Below is a small trained network, with its code and all its weights. Each question gives an input and a class and asks what happens when units are switched off, that is, made to give their printed mean instead of their output.

import numpy as np


def w(rows, s, z=0):
    codes = np.array(rows[::2]) - 128.0
    scale = np.full(codes.shape[1], s)
    scale[-1] = z or s
    return codes * scale


def f(y):
    return y / 2 * (1 + np.tanh(0.7978845608 * (y + 0.044715 * y**3)))


def log_softmax(a):
    a = a - a.max(-1, keepdims=True)
    return a - np.log(np.exp(a).sum(-1, keepdims=True))


def net(x, mask):
    res = np.array(x, float).reshape(1, 6) / 4 @ E
    y = f(res @ A[0][:, :-1].T + A[0][:, -1])
    res = res + np.where(mask, y, B[0][:, -1]) @ B[0][:, :-1]
    return log_softmax(res[-1] @ U[:, :-1].T + U[:, -1])


A, B = {}, {}
E = w([
[212,203,89,174],'x0',
[160,60,155,234],'x1',
[129,126,128,126],'x2',
[130,126,128,126],'x3',
[107,85,1,131],'x4',
[128,127,128,127],'x5',
],0.0096)
A[0] = w([
[80,90,96,74,128],'neuron 0',
[74,138,145,89,173],'neuron 1',
[87,42,166,150,136],'neuron 2',
[153,103,11,175,98],'neuron 3',
[138,107,133,121,98],'neuron 4',
[95,117,118,93,80],'neuron 5',
[94,87,6,138,186],'neuron 6',
[100,85,132,117,154],'neuron 7',
[111,103,170,119,103],'neuron 8',
[145,211,77,88,79],'neuron 9',
[111,89,148,153,130],'neuron 10',
[122,137,139,99,129],'neuron 11',
[166,133,113,213,106],'neuron 12',
[78,202,124,60,253],'neuron 13',
[106,83,96,99,89],'neuron 14',
[66,94,186,82,253],'neuron 15',
[116,96,150,118,175],'neuron 16',
[197,173,157,144,122],'neuron 17',
],0.02,0.006)
B[0] = w([
[199,101,67,101,191],'neuron 0',
[176,100,161,80,186],'neuron 1',
[70,82,104,216,184],'neuron 2',
[55,44,168,29,209],'neuron 3',
[128,119,119,137,126],'neuron 4',
[166,117,100,108,155],'neuron 5',
[153,70,4,156,236],'neuron 6',
[144,105,93,158,160],'neuron 7',
[137,92,162,134,151],'neuron 8',
[46,157,47,94,201],'neuron 9',
[104,104,119,173,153],'neuron 10',
[143,132,123,96,150],'neuron 11',
[99,127,231,95,179],'neuron 12',
[148,174,107,3,253],'neuron 13',
[168,127,79,146,162],'neuron 14',
[208,50,216,104,221],'neuron 15',
[136,92,140,152,155],'neuron 16',
[138,227,136,151,182],'neuron 17',
],0.041,0.018)
U = w([
[135,76,164,48,253],'0',
[162,111,203,245,97],'1',
[203,121,62,112,54],'2',
[110,75,79,207,25],'3',
[128,254,116,83,135],'4',
[86,220,221,186,207],'5',
[67,150,62,85,29],'6',
],0.008,0.0032)

Each question gives the input, the list of numbers given to net, and the class t.
The units are the neurons (one row each of A and B). Each row of codes is followed by its name. A weight is (code - 128) times the scale printed after its matrix; where a second scale follows, it is the last column's (A, B and U).
mask holds one flag per neuron, in row order. A switched-off neuron (its flag False) gives its mean, the last column of its row in B, instead of its output. The means were averaged over made-up inputs and are rounded, as every weight is.
A unit's drop is (log p(t) with every unit on - log p(t) with that unit switched off) / (log p(t) with every unit on - log p(t) with every unit switched off).
The circuit of an input: a set's keep is (log p(t) with only the set's units on - log p(t) with every unit switched off) / (log p(t) with every unit on - log p(t) with every unit switched off). Starting from the 12 units with the biggest drops (on a tie, the unit counted first), units are removed one at a time, each time the one whose removal leaves the highest keep (on an exact tie, the one counted first), for as long as the keep stays at least 0.8.
circuit, biggest first: the units of the circuit, biggest drop first
k most important neurons: the k neurons with the biggest drops, biggest first
drop of u: that unit's drop, to one decimal
input [-1,-5,4,0,1,-4], class 2: circuit, biggest first	(neuron 3)
input [0,7,-1,-4,2,2], class 3: 3 most important neurons	(neuron 13; neuron 2; neuron 15)
input [-6,1,-2,-5,1,-8], class 3: circuit, biggest first	(neuron 2; neuron 13)
input [-5,-3,-4,-5,1,7], class 2: 2 most important neurons	(neuron 3; neuron 0)
input [7,-1,0,-4,6,1], class 6: 3 most important neurons	(neuron 15; neuron 9; neuron 6)
input [-5,2,-8,5,7,0], class 3: 2 most important neurons	(neuron 13; neuron 2)
input [0,6,4,4,7,-2], class 3: 2 most important neurons	(neuron 6; neuron 13)
input [5,0,0,3,2,6], class 6: 2 most important neurons	(neuron 15; neuron 1)
input [1,-1,-8,-3,-4,4], class 4: 2 most important neurons	(neuron 3; neuron 6)
input [6,-3,-3,-5,0,2], class 4: drop of neuron 6	0.2
input [-8,-2,7,-6,1,-8], class 2: drop of neuron 0	0.3
input [-7,0,-7,-5,7,-7], class 2: drop of neuron 0	1.1
